Below are the code and all the weights of a small trained network. Each question names an input and a class and asks about switching units off, where a switched-off unit gives its printed mean instead of its output.

import numpy as np


def w(rows, s, z=0):
    codes = np.array(rows[::2]) - 128.0
    scale = np.full(codes.shape[1], s)
    scale[-1] = z or s
    return codes * scale


def f(y):
    return np.maximum(y, 0)


def log_softmax(a):
    a = a - a.max(-1, keepdims=True)
    return a - np.log(np.exp(a).sum(-1, keepdims=True))


def net(x, mask):
    res = np.array(x, float).reshape(1, 7) / 4 @ E
    y = f(res @ A[0][:, :-1].T + A[0][:, -1])
    res = res + np.where(mask, y, B[0][:, -1]) @ B[0][:, :-1]
    return log_softmax(res[-1] @ U[:, :-1].T + U[:, -1])


A, B = {}, {}
E = w([
[128,129,130,127,128],'x0',
[47,159,127,233,157],'x1',
[142,150,207,147,10],'x2',
[127,128,129,127,129],'x3',
[160,25,174,162,167],'x4',
[128,126,124,128,124],'x5',
[129,128,127,128,127],'x6',
],0.013)
A[0] = w([
[112,173,121,205,122,7],'n1',
[115,98,168,167,41,137],'n2',
[129,153,126,116,124,152],'n3',
[133,130,75,97,176,224],'n4',
[113,166,127,184,119,38],'n5',
[86,175,124,240,126,153],'n6',
[108,87,117,193,190,134],'n7',
[116,132,44,60,181,46],'n8',
[115,142,139,156,153,79],'n9',
[204,65,122,42,123,177],'n10',
[150,79,184,136,137,151],'n11',
[114,110,209,187,28,15],'n12',
[78,219,48,112,119,8],'n13',
[151,173,148,50,7,165],'n14',
[93,233,70,98,126,214],'n15',
[171,72,104,63,140,21],'n16',
[124,110,127,175,175,132],'n17',
[129,104,132,163,46,175],'n18',
[133,131,70,103,118,65],'n19',
],0.017,0.012)
B[0] = w([
[160,182,146,132,189,160],'n1',
[139,152,145,111,188,196],'n2',
[136,147,130,144,114,154],'n3',
[115,79,121,102,78,219],'n4',
[123,164,157,107,170,153],'n5',
[124,80,113,74,96,227],'n6',
[106,122,126,197,76,205],'n7',
[148,177,144,96,187,193],'n8',
[136,150,134,148,131,146],'n9',
[150,157,131,70,202,233],'n10',
[126,119,115,78,128,183],'n11',
[155,63,92,22,144,195],'n12',
[127,55,98,64,82,197],'n13',
[93,153,137,252,70,246],'n14',
[156,164,142,87,220,251],'n15',
[124,71,115,85,87,169],'n16',
[132,129,130,172,84,179],'n17',
[124,176,140,147,139,191],'n18',
[114,141,156,145,141,148],'n19',
],0.034,0.022)
U = w([
[138,135,161,62,210,102],'0',
[117,1,94,20,113,244],'1',
[66,96,141,185,73,84],'2',
],0.0083,0.0011)

Each question gives the input, the list of numbers given to net, and the class t.
The units are the neurons (one row each of A and B). Each row of codes is followed by its name. A weight is (code - 128) times the scale printed after its matrix; where a second scale follows, it is the last column's (A, B and U).
mask holds one flag per neuron, in row order. A switched-off neuron (its flag False) gives its mean, the last column of its row in B, instead of its output. The means were averaged over made-up inputs and are rounded, as every weight is.
A unit's drop is (log p(t) with every unit on - log p(t) with that unit switched off) / (log p(t) with every unit on - log p(t) with every unit switched off).
The circuit of an input: a set's keep is (log p(t) with only the set's units on - log p(t) with every unit switched off) / (log p(t) with every unit on - log p(t) with every unit switched off). Starting from the 12 units with the biggest drops (on a tie, the unit counted first), units are removed one at a time, each time the one whose removal leaves the highest keep (on an exact tie, the one counted first), for as long as the keep stays at least 0.8.
circuit, biggest first: the units of the circuit, biggest drop first
unit that matters most: the unit with the biggest drop
k most important neurons: the k neurons with the biggest drops, biggest first
drop when u is switched off: that unit's drop, to one decimal
input [3,-3,8,-3,7,1,-1], class 0: 2 most important neurons => n2, n18
input [3,-6,5,-8,2,8,6], class 0: unit that matters most => n10
input [2,5,-2,-2,-8,4,2], class 1: 3 most important neurons => n13, n6, n10
input [8,1,-1,6,-6,-4,8], class 1: 3 most important neurons => n13, n10, n2
input [2,2,-2,-7,-1,7,2], class 1: 2 most important neurons => n14, n10
input [-5,-2,8,2,7,2,-6], class 0: 4 most important neurons => n2, n18, n13, n6
input [6,2,-7,8,-3,2,-8], class 1: 2 most important neurons => n4, n13
input [7,0,2,6,7,5,7], class 0: 3 most important neurons => n13, n6, n4
input [2,6,-2,1,-5,8,6], class 1: 2 most important neurons => n13, n6
input [-3,3,-5,2,-7,4,2], class 1: 3 most important neurons => n13, n4, n10
input [2,-7,-3,-7,0,7,3], class 0: 4 most important neurons => n10, n13, n6, n8
input [1,4,-2,2,0,-2,7], class 1: 2 most important neurons => n14, n6
input [-3,6,-7,0,0,5,6], class 1: 3 most important neurons => n14, n6, n4
input [8,5,-8,-2,2,3,-6], class 2: circuit, biggest first => n7
input [8,2,-7,7,-7,6,6], class 1: 3 most important neurons => n13, n4, n10
input [-7,-6,-6,1,0,0,3], class 0: 4 most important neurons => n8, n10, n13, n6
input [-4,-8,-8,5,-3,-2,-4], class 0: drop when n10 is switched off => 0.5
input [0,4,7,5,5,-6,-3], class 1: drop when n12 is switched off => 9.5
input [-4,-5,7,4,7,8,4], class 0: drop when n10 is switched off => 0.4
input [-2,1,-2,5,6,-2,8], class 2: unit that matters most => n12
input [-3,-5,5,6,-7,-6,-6], class 2: drop when n2 is switched off => 0.0
